Below are the code and all the weights of a small trained network. Each question names an input and a class and asks about switching units off, where a switched-off unit gives its printed mean instead of its output.

import numpy as np


def w(rows, s, z=0):
    codes = np.array(rows[::2]) - 128.0
    scale = np.full(codes.shape[1], s)
    scale[-1] = z or s
    return codes * scale


def f(y):
    return np.maximum(y, 0)


def log_softmax(a):
    a = a - a.max(-1, keepdims=True)
    return a - np.log(np.exp(a).sum(-1, keepdims=True))


def net(x, mask):
    res = np.array(x, float).reshape(1, 6) / 4 @ E
    y = f(res @ A[0][:, :-1].T + A[0][:, -1])
    res = res + np.where(mask, y, B[0][:, -1]) @ B[0][:, :-1]
    return log_softmax(res[-1] @ U[:, :-1].T + U[:, -1])


A, B = {}, {}
E = w([
[215,162,109,138,123,121,61,8,222,66],'x0',
[146,63,160,191,136,154,213,127,173,185],'x1',
[97,64,125,125,51,48,93,61,99,133],'x2',
[173,195,2,142,87,97,181,119,66,144],'x3',
[124,171,238,129,49,45,151,143,59,202],'x4',
[82,147,201,218,65,50,114,207,196,47],'x5',
],0.0089)
A[0] = w([
[102,133,147,136,33,34,78,152,69,83,161],'n0',
[141,108,133,141,80,78,109,28,166,143,182],'n1',
[158,203,163,179,118,143,103,158,153,160,216],'n2',
[140,82,97,167,185,177,68,153,206,105,184],'n3',
[116,138,106,58,111,178,13,72,189,41,171],'n4',
[123,146,157,113,89,130,205,144,76,172,227],'n5',
[138,38,115,124,83,101,122,40,127,192,174],'n6',
[109,142,150,217,163,86,160,95,255,101,178],'n7',
[69,145,161,83,102,74,138,189,109,118,163],'n8',
[107,121,167,155,159,161,204,177,60,164,201],'n9',
[142,167,11,66,205,125,109,115,103,137,253],'n10',
[153,180,147,155,87,74,138,72,147,99,127],'n11',
[127,58,163,143,92,112,126,161,139,157,171],'n12',
],0.0094,0.0042)
B[0] = w([
[85,170,63,217,86,81,130,167,146,195,232],'n0',
[102,100,136,184,73,89,196,81,144,69,215],'n1',
[150,180,142,124,125,186,98,139,147,80,184],'n2',
[153,7,137,120,175,130,136,169,206,115,227],'n3',
[165,138,153,105,139,56,86,76,223,112,253],'n4',
[115,151,132,104,122,167,148,120,60,210,211],'n5',
[8,72,129,108,47,107,192,72,105,115,212],'n6',
[194,128,141,172,158,136,204,176,119,70,229],'n7',
[48,193,136,212,180,127,1,204,57,182,195],'n8',
[98,127,157,53,119,213,96,148,90,235,212],'n9',
[167,124,6,64,147,142,82,54,118,155,242],'n10',
[180,185,110,170,93,99,173,123,126,91,195],'n11',
[50,107,239,162,148,124,153,131,69,141,182],'n12',
],0.0072,0.014)
U = w([
[146,50,173,170,208,163,188,235,172,54,117],'0',
[152,100,155,50,153,55,25,67,235,90,116],'1',
[69,109,145,173,34,67,203,56,91,79,2],'2',
[92,205,126,234,93,78,46,230,73,139,159],'3',
[154,173,2,46,132,206,148,100,45,142,194],'4',
[107,142,246,28,158,220,115,205,85,178,140],'5',
[232,219,129,190,101,106,157,129,153,2,113],'6',
],0.008,0.00096)

Each question gives the input, the list of numbers given to net, and the class t.
The units are the neurons (one row each of A and B). Each row of codes is followed by its name. A weight is (code - 128) times the scale printed after its matrix; where a second scale follows, it is the last column's (A, B and U).
mask holds one flag per neuron, in row order. A switched-off neuron (its flag False) gives its mean, the last column of its row in B, instead of its output. The means were averaged over made-up inputs and are rounded, as every weight is.
A unit's drop is (log p(t) with every unit on - log p(t) with that unit switched off) / (log p(t) with every unit on - log p(t) with every unit switched off).
The circuit of an input: a set's keep is (log p(t) with only the set's units on - log p(t) with every unit switched off) / (log p(t) with every unit on - log p(t) with every unit switched off). Starting from the 12 units with the biggest drops (on a tie, the unit counted first), units are removed one at a time, each time the one whose removal leaves the highest keep (on an exact tie, the one counted first), for as long as the keep stays at least 0.8.
circuit, biggest first: the units of the circuit, biggest drop first
unit that matters most: the unit with the biggest drop
k most important neurons: the k neurons with the biggest drops, biggest first
drop when u is switched off: that unit's drop, to one decimal
input [5,7,8,-4,-4,-6], class 2: unit that matters most => n6
input [4,2,0,-5,-1,5], class 0: 2 most important neurons => [n3 n7]
input [8,-7,5,4,7,-8], class 2: 2 most important neurons => [n1 n6]
input [1,0,-1,-3,0,5], class 0: circuit, biggest first => [n7 n10]
input [4,1,-7,-4,4,0], class 0: circuit, biggest first => [n10 n7]
input [5,5,-3,-2,1,4], class 0: 2 most important neurons => [n3 n10]
input [1,-5,-8,8,1,4], class 4: 2 most important neurons => [n10 n4]
input [3,-2,0,-6,2,5], class 6: circuit, biggest first => [n7 n9]
input [7,-8,6,-3,4,0], class 2: 3 most important neurons => [n1 n0 n6]
input [-3,2,8,-3,2,3], class 3: 2 most important neurons => [n8 n0]
input [-2,-6,2,-5,2,-4], class 3: circuit, biggest first => [n3 n8]
input [-4,-8,5,3,-6,2], class 1: 3 most important neurons => [n4 n10 n5]
input [-5,-6,5,-5,-3,-4], class 1: circuit, biggest first => [n5 n4]
input [8,6,-3,-8,-7,1], class 0: circuit, biggest first => [n7]
input [8,8,1,-6,-6,1], class 0: 2 most important neurons => [n7 n3]
input [7,8,0,-4,-6,2], class 0: 2 most important neurons => [n7 n3]
input [4,-1,-3,1,-2,-6], class 1: 3 most important neurons => [n4 n5 n9]
input [-5,6,5,1,5,2], class 3: 3 most important neurons => [n0 n8 n3]
input [3,2,-1,-8,2,-2], class 0: 2 most important neurons => [n10 n7]
input [6,-8,-2,6,-7,1], class 1: circuit, biggest first => [n4]
input [2,5,-3,-2,-5,-8], class 1: drop when n3 is switched off => 0.6
input [-2,2,-4,-2,5,2], class 5: drop when n10 is switched off => 0.0
input [7,-3,-7,-7,1,3], class 6: drop when n4 is switched off => 0.6
